Below are the code and all the weights of a small trained network. Each question names an input and a target symbol and asks about switching units off, where a switched-off unit gives its printed mean instead of its output.

import numpy as np


def w(rows, s, z=0):
    codes = np.array(rows[::2]) - 128.0
    scale = np.full(codes.shape[1], s)
    scale[-1] = z or s
    return codes * scale


def f(y):
    return y / 2 * (1 + np.tanh(0.7978845608 * (y + 0.044715 * y**3)))


def softmax(a):
    e = np.exp(a - a.max(-1, keepdims=True))
    return e / e.sum(-1, keepdims=True)


def log_softmax(a):
    a = a - a.max(-1, keepdims=True)
    return a - np.log(np.exp(a).sum(-1, keepdims=True))


def net(x, mask):
    ids = ['ΘΩδζλμσψ'.index(c) for c in x.split()]
    T = len(ids)
    res = E[ids] + P[:T]
    r = res
    for j in range(2):
        rows = slice(4 * j, 4 * j + 4)
        q, k, v = (r @ M[0][rows].T for M in (Q, K, V))
        z = softmax(np.where(np.tri(T) > 0, q @ k.T / 4**0.5, -1e9)) @ v
        o = O[0][rows]
        res = res + np.where(mask[j], z, o[:, -1]) @ o[:, :-1]
    y = f(res @ A[0][:, :-1].T + A[0][:, -1])
    res = res + np.where(mask[2:14], y, B[0][:, -1]) @ B[0][:, :-1]
    return log_softmax(res[-1] @ U[:, :-1].T + U[:, -1])


Q, K, V, O, A, B = {}, {}, {}, {}, {}, {}
E = w([
[55,77,36],'Θ',
[197,143,170],'Ω',
[248,170,154],'δ',
[30,214,182],'ζ',
[206,167,36],'λ',
[190,145,161],'μ',
[137,70,206],'σ',
[201,127,214],'ψ',
],0.016)
P = w([
[176,2,105],'0',
[136,179,144],'1',
[128,182,145],'2',
[129,189,148],'3',
[128,191,150],'4',
[122,193,149],'5',
],0.0082)
Q[0] = w([
[31,78,99],'head 0',
[123,131,226],'head 0',
[141,129,96],'head 0',
[172,144,239],'head 0',
[251,124,202],'head 1',
[140,134,231],'head 1',
[148,118,146],'head 1',
[122,140,123],'head 1',
],0.019)
K[0] = w([
[136,41,136],'head 0',
[48,170,207],'head 0',
[185,135,85],'head 0',
[52,214,195],'head 0',
[253,20,82],'head 1',
[144,33,147],'head 1',
[153,90,161],'head 1',
[121,122,76],'head 1',
],0.011)
V[0] = w([
[146,154,70],'head 0',
[86,89,33],'head 0',
[87,110,174],'head 0',
[194,233,81],'head 0',
[148,175,2],'head 1',
[36,77,80],'head 1',
[63,39,199],'head 1',
[61,180,109],'head 1',
],0.0097)
O[0] = w([
[94,91,185,57],'head 0',
[135,137,188,18],'head 0',
[162,145,102,162],'head 0',
[86,59,133,47],'head 0',
[191,158,111,82],'head 1',
[128,138,182,229],'head 1',
[76,106,201,253],'head 1',
[98,247,124,74],'head 1',
],0.011,0.0037)
A[0] = w([
[136,198,61,37],'neuron 0',
[130,143,93,63],'neuron 1',
[81,133,142,181],'neuron 2',
[198,184,110,91],'neuron 3',
[113,124,111,53],'neuron 4',
[248,122,96,46],'neuron 5',
[149,89,148,236],'neuron 6',
[124,149,202,223],'neuron 7',
[172,205,101,192],'neuron 8',
[186,126,72,36],'neuron 9',
[87,200,99,76],'neuron 10',
[102,67,31,253],'neuron 11',
],0.012,0.004)
B[0] = w([
[166,69,143,229],'neuron 0',
[130,73,170,139],'neuron 1',
[131,162,79,178],'neuron 2',
[42,59,149,195],'neuron 3',
[110,137,139,117],'neuron 4',
[39,188,161,197],'neuron 5',
[120,183,167,230],'neuron 6',
[128,171,119,231],'neuron 7',
[139,68,144,254],'neuron 8',
[2,168,165,172],'neuron 9',
[203,70,199,245],'neuron 10',
[223,173,31,249],'neuron 11',
],0.0065,0.0081)
U = w([
[174,203,202,184],'Θ',
[159,118,108,100],'Ω',
[99,178,62,252],'δ',
[57,121,132,156],'ζ',
[40,116,126,70],'λ',
[144,119,113,65],'μ',
[82,2,185,6],'σ',
[185,49,108,93],'ψ',
],0.0081,0.0016)

Each question gives the input, a string of symbols that net reads in full, and the target symbol t.
The units are the heads (4 rows each of Q, K, V and O) and the neurons (one row each of A and B). Each row of codes is followed by its name. A weight is (code - 128) times the scale printed after its matrix; where a second scale follows, it is the last column's (O, A, B and U).
mask holds one flag per unit, heads first, then neurons. A switched-off unit (its flag False) gives its mean, the last column of its rows in O or B, instead of its output. The means were averaged over made-up inputs and are rounded, as every weight is.
A unit's drop is (log p(t) with every unit on - log p(t) with that unit switched off) / (log p(t) with every unit on - log p(t) with every unit switched off).
The circuit of an input: a set's keep is (log p(t) with only the set's units on - log p(t) with every unit switched off) / (log p(t) with every unit on - log p(t) with every unit switched off). Starting from the 12 units with the biggest drops (on a tie, the unit counted first), units are removed one at a time, each time the one whose removal leaves the highest keep (on an exact tie, the one counted first), for as long as the keep stays at least 0.8.
circuit, biggest first: the units of the circuit, biggest drop first
top k neurons: the k neurons with the biggest drops, biggest first
heads that matter: for each layer, one digit per head in row order, 1 if its drop is at least 0.15 and else 0, layers parted by /
drop of u: that unit's drop, to one decimal
input σ δ σ Θ Θ μ, target σ: circuit, biggest first => [head 1]
input ψ ψ Θ Θ ψ, target ψ: heads that matter => 11
input μ Θ ζ μ, target δ: heads that matter => 11
input δ Θ Θ Θ μ, target δ: top 2 neurons => [neuron 11; neuron 5]
input σ ζ δ, target σ: heads that matter => 01
input ψ ψ ζ Θ Θ, target ψ: top 2 neurons => [neuron 10; neuron 0]
input δ Ω μ μ Θ δ, target δ: top 2 neurons => [neuron 11; neuron 5]
input σ ψ Ω δ ψ Θ, target σ: top 3 neurons => [neuron 3; neuron 8; neuron 0]
input ψ Θ σ λ Θ, target ψ: top 2 neurons => [neuron 0; neuron 10]
input δ δ σ ψ σ, target δ: drop of neuron 11 => 0.2
input ψ δ σ λ, target δ: drop of neuron 11 => 0.7
input δ ζ Θ σ, target δ: drop of neuron 8 => 0.1
input ψ σ Θ Ω, target ψ: drop of head 0 => 0.3
